Below is a small trained network, with its code and all its weights. Each question gives an input and a class and asks what happens when units are switched off, that is, made to give their printed mean instead of their output.

import numpy as np


def w(rows, s, z=0):
    codes = np.array(rows[::2]) - 128.0
    scale = np.full(codes.shape[1], s)
    scale[-1] = z or s
    return codes * scale


def f(y):
    return np.maximum(y, 0)


def log_softmax(a):
    a = a - a.max(-1, keepdims=True)
    return a - np.log(np.exp(a).sum(-1, keepdims=True))


def net(x, mask):
    res = np.array(x, float).reshape(1, 3) / 4 @ E
    y = f(res @ A[0][:, :-1].T + A[0][:, -1])
    res = res + np.where(mask, y, B[0][:, -1]) @ B[0][:, :-1]
    return log_softmax(res[-1] @ U[:, :-1].T + U[:, -1])


A, B = {}, {}
E = w([
[197,242,99,52,112],'x0',
[255,53,53,203,129],'x1',
[74,183,64,191,19],'x2',
],0.0081)
A[0] = w([
[107,186,114,153,33,61],'N1',
[16,31,147,217,150,69],'N2',
[28,60,110,202,92,52],'N3',
[220,193,134,47,109,84],'N4',
[70,172,164,100,161,25],'N5',
[48,156,138,104,82,43],'N6',
[72,163,200,98,182,37],'N7',
[62,192,80,225,49,76],'N8',
[216,100,213,39,200,74],'N9',
[84,184,143,214,60,60],'N10',
[103,17,177,106,157,126],'N11',
[210,192,118,119,78,53],'N12',
[132,166,62,116,177,228],'N13',
[110,101,75,145,16,63],'N14',
[168,54,67,144,129,110],'N15',
[137,118,154,125,232,48],'N16',
[131,227,86,186,68,73],'N17',
[96,68,165,175,162,31],'N18',
[56,141,180,148,183,173],'N19',
[46,120,134,104,76,103],'N20',
[43,199,86,31,120,206],'N21',
[223,125,112,181,107,2],'N22',
[122,50,110,224,151,216],'N23',
[44,81,186,166,109,161],'N24',
[168,122,199,85,254,66],'N25',
[65,93,208,125,103,120],'N26',
[94,88,126,195,168,95],'N27',
[112,172,114,202,40,69],'N28',
[181,197,103,94,89,74],'N29',
[220,69,63,191,78,55],'N30',
[104,54,144,103,144,219],'N31',
[71,127,150,98,164,58],'N32',
],0.0099,0.0061)
B[0] = w([
[97,104,179,173,189,187],'N1',
[89,208,184,20,177,242],'N2',
[58,208,198,76,212,211],'N3',
[95,223,182,85,196,195],'N4',
[181,68,122,87,194,167],'N5',
[207,46,127,107,155,180],'N6',
[181,58,90,90,197,181],'N7',
[73,83,157,222,164,227],'N8',
[32,105,154,241,170,220],'N9',
[86,72,163,182,196,191],'N10',
[76,202,155,151,181,214],'N11',
[158,152,150,26,146,170],'N12',
[189,201,84,125,54,192],'N13',
[63,65,163,184,218,182],'N14',
[203,74,79,112,114,195],'N15',
[60,3,195,211,154,168],'N16',
[75,137,187,194,170,195],'N17',
[89,160,215,83,185,170],'N18',
[194,91,27,127,96,213],'N19',
[211,90,97,119,116,190],'N20',
[217,119,37,92,121,252],'N21',
[170,59,150,36,166,167],'N22',
[171,165,63,74,81,254],'N23',
[162,177,87,73,126,227],'N24',
[26,91,161,219,150,210],'N25',
[180,85,67,99,43,197],'N26',
[102,168,129,32,111,181],'N27',
[46,83,143,169,162,192],'N28',
[139,193,182,62,187,174],'N29',
[212,65,73,68,147,216],'N30',
[117,199,53,180,110,216],'N31',
[174,63,44,81,165,161],'N32',
],0.0072,0.0095)
U = w([
[46,26,175,223,170,69],'0',
[106,202,169,51,156,83],'1',
[194,4,82,91,113,36],'2',
[138,151,78,130,96,224],'3',
[71,124,116,190,9,2],'4',
],0.012,0.0062)

Each question gives the input, the list of numbers given to net, and the class t.
The units are the neurons (one row each of A and B). Each row of codes is followed by its name. A weight is (code - 128) times the scale printed after its matrix; where a second scale follows, it is the last column's (A, B and U).
mask holds one flag per neuron, in row order. A switched-off neuron (its flag False) gives its mean, the last column of its row in B, instead of its output. The means were averaged over made-up inputs and are rounded, as every weight is.
A unit's drop is (log p(t) with every unit on - log p(t) with that unit switched off) / (log p(t) with every unit on - log p(t) with every unit switched off).
The circuit of an input: a set's keep is (log p(t) with only the set's units on - log p(t) with every unit switched off) / (log p(t) with every unit on - log p(t) with every unit switched off). Starting from the 12 units with the biggest drops (on a tie, the unit counted first), units are removed one at a time, each time the one whose removal leaves the highest keep (on an exact tie, the one counted first), for as long as the keep stays at least 0.8.
circuit, biggest first: the units of the circuit, biggest drop first
most important unit: the unit with the biggest drop
k most important neurons: the k neurons with the biggest drops, biggest first
drop of u: that unit's drop, to one decimal
input [7,5,-5], class 1: circuit, biggest first => [N4]
input [8,-8,-8], class 0: circuit, biggest first => [N9, N25]
input [-6,-5,5], class 1: 2 most important neurons => [N3, N2]
input [6,2,-6], class 0: 2 most important neurons => [N9, N25]
input [-6,-8,-2], class 2: 2 most important neurons => [N19, N26]
input [-5,-6,-5], class 2: 4 most important neurons => [N19, N26, N7, N32]
input [-1,0,2], class 3: 2 most important neurons => [N9, N25]
input [-1,-3,-3], class 3: 2 most important neurons => [N8, N30]
input [2,-1,-2], class 3: 2 most important neurons => [N2, N3]
input [-8,-3,-7], class 1: 2 most important neurons => [N2, N24]
input [-8,8,7], class 1: 3 most important neurons => [N3, N2, N23]
input [-2,-8,7], class 2: 3 most important neurons => [N21, N20, N6]
input [-2,-5,4], class 2: drop of N21 => 0.2
input [1,-2,1], class 3: most important unit => N30
input [0,3,-2], class 3: drop of N7 => 0.3
input [-5,5,-7], class 0: drop of N2 => 0.0
